Below are the code and all the weights of a small trained network. Each question names an input and a target symbol and asks about switching units off, where a switched-off unit gives its printed mean instead of its output.

import numpy as np


def w(rows, s, z=0):
    codes = np.array(rows[::2]) - 128.0
    scale = np.full(codes.shape[1], s)
    scale[-1] = z or s
    return codes * scale


def norm(h):
    return h / np.sqrt((h * h).mean(-1, keepdims=True) + 1e-5)


def softmax(a):
    e = np.exp(a - a.max(-1, keepdims=True))
    return e / e.sum(-1, keepdims=True)


def log_softmax(a):
    a = a - a.max(-1, keepdims=True)
    return a - np.log(np.exp(a).sum(-1, keepdims=True))


def net(x, mask):
    ids = ['ΔΘΞΣΩαγζηλμπφψ'.index(c) for c in x.split()]
    T = len(ids)
    res = E[ids] + P[:T]
    u = 0
    for l in range(3):
        r = norm(res)
        for j in range(3):
            rows = slice(2 * j, 2 * j + 2)
            q, k, v = (r @ M[l][rows].T for M in (Q, K, V))
            z = softmax(np.where(np.tri(T) > 0, q @ k.T / 2**0.5, -1e9)) @ v
            o = O[l][rows]
            res = res + np.where(mask[u + j], z, o[:, -1]) @ o[:, :-1]
        u += 3
    return log_softmax(norm(res)[-1] @ U[:, :-1].T + U[:, -1])


Q, K, V, O = {}, {}, {}, {}
E = w([
[117,126,90,89,76,103,101,130,102,175],'Δ',
[200,115,116,88,146,178,165,129,170,137],'Θ',
[160,135,24,125,164,116,168,85,108,127],'Ξ',
[150,49,117,180,191,133,82,118,28,121],'Σ',
[75,122,125,186,119,105,98,73,254,132],'Ω',
[81,112,132,181,45,147,246,56,75,190],'α',
[155,124,177,131,184,128,90,139,187,100],'γ',
[130,218,173,94,169,87,100,90,115,135],'ζ',
[194,169,121,202,101,159,126,188,136,166],'η',
[104,76,94,128,141,55,165,200,138,141],'λ',
[48,165,78,75,115,174,66,155,133,87],'μ',
[173,111,96,162,80,66,88,125,140,60],'π',
[132,133,173,37,25,95,193,64,125,45],'φ',
[183,176,148,40,179,27,135,170,137,160],'ψ',
],0.0092)
P = w([
[209,85,235,90,8,146,154,124,4,183],'0',
[199,115,159,124,86,90,130,109,78,178],'1',
[187,98,137,125,76,78,121,119,86,160],'2',
[177,98,128,134,68,89,112,137,106,148],'3',
[159,104,118,129,72,88,101,140,113,147],'4',
[148,98,117,131,78,88,93,152,125,138],'5',
[148,98,104,130,80,105,94,156,140,129],'6',
[149,106,102,131,76,117,76,161,147,137],'7',
[127,112,99,124,95,109,71,164,141,114],'8',
[134,111,96,130,96,114,63,168,160,130],'9',
[125,104,93,119,104,114,54,174,156,122],'10',
[117,103,100,123,105,124,49,181,165,124],'11',
[119,100,91,120,106,122,44,186,143,114],'12',
],0.0027)
Q[0] = w([
[132,191,61,112,74,119,7,46,138,91],'L0H0',
[141,22,162,111,187,214,72,104,173,117],'L0H0',
[114,27,111,142,139,111,140,177,135,139],'L0H1',
[220,147,55,67,105,112,112,140,226,121],'L0H1',
[103,145,102,170,156,96,106,167,127,142],'L0H2',
[140,178,170,132,148,110,125,81,97,143],'L0H2',
],0.015)
K[0] = w([
[64,185,56,114,121,183,2,151,153,46],'L0H0',
[139,25,157,93,210,194,105,79,176,177],'L0H0',
[129,41,114,135,149,127,120,166,131,115],'L0H1',
[112,182,40,59,131,146,99,183,187,72],'L0H1',
[102,140,109,153,127,122,81,135,107,124],'L0H2',
[134,115,127,145,129,97,111,103,137,146],'L0H2',
],0.014)
V[0] = w([
[87,251,123,159,49,46,212,182,74,91],'L0H0',
[150,83,109,169,92,38,100,117,160,169],'L0H0',
[27,122,189,179,134,204,75,105,67,82],'L0H1',
[132,216,109,132,153,135,103,63,66,107],'L0H1',
[142,100,142,241,176,2,104,89,74,206],'L0H2',
[52,147,90,145,163,185,50,173,106,71],'L0H2',
],0.0079)
O[0] = w([
[146,30,144,63,134,201,84,86,157,164,196],'L0H0',
[99,174,137,154,147,191,116,135,162,98,200],'L0H0',
[65,61,198,135,193,154,129,146,97,103,173],'L0H1',
[138,118,173,98,176,162,94,82,134,102,177],'L0H1',
[112,2,170,95,185,134,88,157,110,154,1],'L0H2',
[102,178,96,199,129,155,59,178,110,111,217],'L0H2',
],0.0049,0.0037)
Q[1] = w([
[143,174,175,60,89,97,93,129,155,150],'L1H0',
[171,96,69,125,108,154,89,139,226,70],'L1H0',
[121,168,172,156,128,86,167,136,85,52],'L1H1',
[119,168,138,127,91,115,4,128,110,155],'L1H1',
[91,116,138,130,124,160,170,118,116,147],'L1H2',
[121,164,105,88,141,148,109,161,171,146],'L1H2',
],0.018)
K[1] = w([
[155,169,191,72,96,116,80,126,204,177],'L1H0',
[50,200,39,54,106,250,66,145,126,112],'L1H0',
[130,127,209,134,105,28,154,216,107,86],'L1H1',
[124,180,46,186,132,125,3,125,35,120],'L1H1',
[170,89,161,174,88,117,149,80,108,123],'L1H2',
[143,128,127,90,152,127,97,157,190,56],'L1H2',
],0.013)
V[1] = w([
[39,136,92,19,88,135,79,185,145,144],'L1H0',
[109,253,40,139,166,204,106,104,72,118],'L1H0',
[120,204,178,131,29,122,40,107,89,228],'L1H1',
[67,169,70,110,108,248,135,135,131,16],'L1H1',
[128,76,59,176,32,187,80,78,82,8],'L1H2',
[156,171,226,103,145,98,56,137,210,38],'L1H2',
],0.0059)
O[1] = w([
[136,177,196,141,95,134,105,63,23,133,253],'L1H0',
[185,109,132,76,176,133,159,3,88,173,230],'L1H0',
[104,139,211,160,60,146,95,226,81,96,212],'L1H1',
[186,104,85,123,84,63,158,212,175,150,239],'L1H1',
[112,128,6,142,98,229,58,128,150,90,252],'L1H2',
[140,189,189,89,207,152,67,142,195,107,204],'L1H2',
],0.0035,0.0048)
Q[2] = w([
[48,147,106,45,127,177,207,70,135,187],'L2H0',
[190,128,91,134,210,128,174,181,52,69],'L2H0',
[66,87,209,98,184,72,152,196,115,200],'L2H1',
[153,136,148,217,239,81,188,78,141,174],'L2H1',
[102,92,112,130,160,46,209,193,163,120],'L2H2',
[100,132,141,115,108,92,115,75,51,248],'L2H2',
],0.012)
K[2] = w([
[148,50,152,73,114,148,221,114,170,186],'L2H0',
[173,163,88,100,160,146,166,161,10,94],'L2H0',
[153,117,143,128,194,85,149,220,161,186],'L2H1',
[111,220,111,169,205,136,69,166,92,131],'L2H1',
[92,79,123,59,118,89,190,202,154,121],'L2H2',
[166,88,166,174,91,56,110,69,80,158],'L2H2',
],0.014)
V[2] = w([
[103,132,138,143,52,93,134,17,176,170],'L2H0',
[211,47,155,159,185,16,140,117,98,83],'L2H0',
[151,169,89,72,69,119,118,139,77,109],'L2H1',
[217,97,126,159,109,129,71,148,132,197],'L2H1',
[178,181,97,95,172,239,137,174,134,222],'L2H2',
[9,178,107,1,87,111,84,91,143,133],'L2H2',
],0.0087)
O[2] = w([
[69,182,125,173,128,160,25,96,176,154,135],'L2H0',
[182,127,89,95,131,195,104,218,102,30,3],'L2H0',
[166,94,140,104,168,115,129,213,101,59,215],'L2H1',
[131,220,99,139,208,152,102,186,108,178,180],'L2H1',
[143,99,254,185,95,102,134,94,21,134,153],'L2H2',
[22,176,65,84,171,79,174,105,38,99,145],'L2H2',
],0.0037,0.008)
U = w([
[132,47,79,133,204,172,144,193,57,58,128],'Δ',
[144,128,97,139,112,179,32,158,212,67,228],'Θ',
[75,125,110,229,179,95,151,114,63,120,129],'Ξ',
[50,172,147,82,78,142,100,127,2,135,161],'Σ',
[120,84,67,141,60,41,121,225,117,185,149],'Ω',
[160,178,171,139,171,96,190,206,168,32,159],'α',
[184,161,191,29,153,34,108,153,151,183,3],'γ',
[87,106,226,52,213,128,86,115,131,114,162],'ζ',
[196,207,78,155,48,122,226,153,160,148,46],'η',
[65,59,128,147,86,196,184,71,152,170,171],'λ',
[209,87,69,105,175,99,109,14,95,135,157],'μ',
[202,117,222,198,106,201,142,159,124,173,149],'π',
[18,159,170,212,161,90,123,93,242,120,9],'φ',
[99,108,163,42,38,124,179,79,163,28,54],'ψ',
],0.0081,0.0028)

Each question gives the input, a string of symbols that net reads in full, and the target symbol t.
The units are the heads (2 rows each of Q, K, V and O). Each row of codes is followed by its name. A weight is (code - 128) times the scale printed after its matrix; where a second scale follows, it is the last column's (O and U).
mask holds one flag per head, layer by layer. A switched-off head (its flag False) gives its mean, the last column of its rows in O, instead of its output. The means were averaged over made-up inputs and are rounded, as every weight is.
A unit's drop is (log p(t) with every unit on - log p(t) with that unit switched off) / (log p(t) with every unit on - log p(t) with every unit switched off).
The circuit of an input: a set's keep is (log p(t) with only the set's units on - log p(t) with every unit switched off) / (log p(t) with every unit on - log p(t) with every unit switched off). Starting from all 9 units, units are removed one at a time, each time the one whose removal leaves the highest keep (on an exact tie, the one counted first), for as long as the keep stays at least 0.8.
units of the circuit, in order: the units of the circuit, biggest drop first
most important unit: the unit with the biggest drop
which heads matter: for each layer, one digit per head in row order, 1 if its drop is at least 0.15 and else 0, layers parted by /
drop of u: that unit's drop, to one decimal
input Σ Δ Δ Δ π Σ μ Ξ Σ ψ, target ζ: units of the circuit, in order	L0H1; L0H0
input φ λ μ π η ζ γ λ Θ π Ξ π Σ, target Ξ: which heads matter	111 / 110 / 010
input η α π η ψ π, target π: which heads matter	111 / 001 / 001
input μ Δ Θ Σ α η μ μ Ω Δ Ξ λ, target η: which heads matter	011 / 000 / 000
input λ γ π ζ π Δ π Δ, target Θ: which heads matter	011 / 001 / 100
input λ Δ α ζ Σ μ Δ π η ψ, target ζ: most important unit	L0H1
input ζ Δ η Δ, target π: which heads matter	110 / 010 / 001
input η Θ π Ω μ η μ, target π: which heads matter	110 / 110 / 001
input η π λ λ π, target Ω: which heads matter	111 / 101 / 000
input μ π Δ φ η Θ, target α: which heads matter	110 / 000 / 000
input λ π λ η π φ Θ, target η: which heads matter	010 / 000 / 000
input π μ π ψ π Δ ζ γ, target φ: which heads matter	101 / 100 / 010
input ζ φ Δ π λ μ ζ, target γ: units of the circuit, in order	L1H1; L0H2
input Δ η Δ, target π: units of the circuit, in order	L2H2
input ψ η η Δ μ Θ π, target μ: which heads matter	010 / 100 / 000
input Δ η Ω Σ η π φ η μ Ξ ζ, target γ: units of the circuit, in order	L0H2; L1H1; L0H0
input π ζ Ω Σ, target Δ: which heads matter	100 / 000 / 100
input Θ Ω γ μ Δ π λ, target η: which heads matter	010 / 000 / 000
input π π Δ λ Σ π, target Σ: which heads matter	111 / 111 / 001
input α ψ π γ π ζ, target ζ: units of the circuit, in order	L0H2
input γ γ π, target Θ: drop of L0H2	0.2
input γ π μ λ Ξ, target Δ: drop of L1H1	0.1
input Δ π π π, target Θ: drop of L2H0	0.0
input π α π Δ π Δ, target Θ: drop of L0H1	0.2
